Below is a small trained network, with its code and all its weights. Each question gives an input and a class and asks what happens when units are switched off, that is, made to give their printed mean instead of their output.

import numpy as np


def w(rows, s, z=0):
    codes = np.array(rows[::2]) - 128.0
    scale = np.full(codes.shape[1], s)
    scale[-1] = z or s
    return codes * scale


def f(y):
    return y / 2 * (1 + np.tanh(0.7978845608 * (y + 0.044715 * y**3)))


def log_softmax(a):
    a = a - a.max(-1, keepdims=True)
    return a - np.log(np.exp(a).sum(-1, keepdims=True))


def net(x, mask):
    res = np.array(x, float).reshape(1, 5) / 4 @ E
    y = f(res @ A[0][:, :-1].T + A[0][:, -1])
    res = res + np.where(mask, y, B[0][:, -1]) @ B[0][:, :-1]
    return log_softmax(res[-1] @ U[:, :-1].T + U[:, -1])


A, B = {}, {}
E = w([
[205,193,93,174,163,142],'x0',
[2,91,46,213,88,124],'x1',
[141,78,187,206,85,150],'x2',
[233,106,68,59,50,167],'x3',
[125,55,196,162,166,227],'x4',
],0.009)
A[0] = w([
[152,69,220,119,85,208,174],'n0',
[114,226,155,102,206,35,118],'n1',
[81,111,112,233,128,150,119],'n2',
[92,95,141,83,78,101,53],'n3',
[154,192,35,86,168,122,93],'n4',
[87,150,153,93,141,71,64],'n5',
[119,104,120,221,198,127,131],'n6',
[209,148,96,86,79,170,204],'n7',
[209,150,132,97,11,110,129],'n8',
[150,125,112,186,153,250,125],'n9',
[122,101,170,221,155,181,135],'n10',
[222,114,96,80,112,100,98],'n11',
[152,136,176,234,135,124,131],'n12',
[39,135,140,132,192,141,125],'n13',
[188,150,139,64,98,117,51],'n14',
[97,38,160,48,113,121,181],'n15',
[191,166,194,72,153,156,18],'n16',
[230,166,186,35,201,82,172],'n17',
[111,154,77,82,180,159,127],'n18',
[103,64,137,152,96,112,89],'n19',
[112,195,44,164,135,95,165],'n20',
[111,107,120,47,71,72,121],'n21',
[212,167,138,90,203,150,97],'n22',
[155,40,154,100,136,173,32],'n23',
[83,196,119,140,151,67,158],'n24',
[240,123,108,68,62,132,157],'n25',
[150,178,128,82,126,202,189],'n26',
[119,132,204,93,152,116,10],'n27',
[157,66,159,90,139,153,1],'n28',
[193,197,115,131,127,146,182],'n29',
[194,42,183,81,125,129,210],'n30',
],0.012,0.0052)
B[0] = w([
[118,59,142,75,101,200,211],'n0',
[126,139,114,54,70,85,201],'n1',
[107,83,164,148,194,64,197],'n2',
[53,117,102,246,74,135,146],'n3',
[158,146,51,157,126,166,188],'n4',
[201,126,119,90,78,119,153],'n5',
[109,74,160,163,118,70,186],'n6',
[195,175,58,161,152,163,211],'n7',
[172,208,144,158,137,178,199],'n8',
[174,89,181,142,147,169,188],'n9',
[94,99,216,178,94,102,200],'n10',
[212,198,137,190,156,159,191],'n11',
[106,200,174,188,77,85,183],'n12',
[202,123,145,101,99,121,189],'n13',
[176,142,130,122,170,142,175],'n14',
[89,88,90,104,97,165,181],'n15',
[91,100,158,69,180,139,188],'n16',
[71,213,155,96,240,56,248],'n17',
[161,141,79,171,171,145,157],'n18',
[64,123,169,141,160,135,154],'n19',
[139,125,61,122,165,174,195],'n20',
[89,135,92,160,61,173,173],'n21',
[120,161,152,161,183,210,201],'n22',
[122,79,113,112,118,147,163],'n23',
[148,80,122,68,77,99,186],'n24',
[204,196,87,181,145,206,222],'n25',
[177,109,89,192,167,192,177],'n26',
[133,120,68,89,113,134,150],'n27',
[174,90,96,140,163,185,150],'n28',
[121,158,89,197,118,176,187],'n29',
[168,107,94,104,124,192,205],'n30',
],0.012,0.016)
U = w([
[168,120,91,76,229,155,246],'0',
[23,117,10,169,111,113,184],'1',
[83,96,252,202,134,67,55],'2',
[157,64,114,117,59,210,113],'3',
[164,247,95,149,171,143,138],'4',
[139,153,90,51,99,91,116],'5',
[46,100,188,123,171,182,3],'6',
],0.011,0.0042)

Each question gives the input, the list of numbers given to net, and the class t.
The units are the neurons (one row each of A and B). Each row of codes is followed by its name. A weight is (code - 128) times the scale printed after its matrix; where a second scale follows, it is the last column's (A, B and U).
mask holds one flag per neuron, in row order. A switched-off neuron (its flag False) gives its mean, the last column of its row in B, instead of its output. The means were averaged over made-up inputs and are rounded, as every weight is.
A unit's drop is (log p(t) with every unit on - log p(t) with that unit switched off) / (log p(t) with every unit on - log p(t) with every unit switched off).
The circuit of an input: a set's keep is (log p(t) with only the set's units on - log p(t) with every unit switched off) / (log p(t) with every unit on - log p(t) with every unit switched off). Starting from the 12 units with the biggest drops (on a tie, the unit counted first), units are removed one at a time, each time the one whose removal leaves the highest keep (on an exact tie, the one counted first), for as long as the keep stays at least 0.8.
units of the circuit, in order: the units of the circuit, biggest drop first
most important unit: the unit with the biggest drop
top k neurons: the k neurons with the biggest drops, biggest first
drop of u: that unit's drop, to one decimal
input [-7,5,-8,-4,-8], class 1: most important unit : n3
input [-2,-7,-4,6,4], class 4: top 4 neurons : (n25 n11 n8 n7)
input [-1,8,-8,0,5], class 1: units of the circuit, in order : (n11 n25)
input [-2,-8,6,-2,8], class 6: top 2 neurons : (n17 n16)
input [2,1,-3,2,4], class 3: top 2 neurons : (n17 n2)
input [-8,-7,4,-5,4], class 3: top 3 neurons : (n30 n0 n27)
input [-8,-2,3,-5,7], class 3: top 2 neurons : (n17 n0)
input [-1,-2,6,-1,8], class 3: top 2 neurons : (n0 n17)
input [1,6,8,1,-8], class 1: top 2 neurons : (n20 n10)
input [-4,-1,1,1,0], class 3: drop of n17 : 0.3
input [-5,-6,7,2,3], class 3: drop of n0 : 1.0
input [-8,5,1,1,4], class 6: drop of n0 : 0.2
input [0,-5,-3,-4,0], class 0: drop of n25 : 0.4
input [0,-3,-4,-5,-3], class 5: most important unit : n1
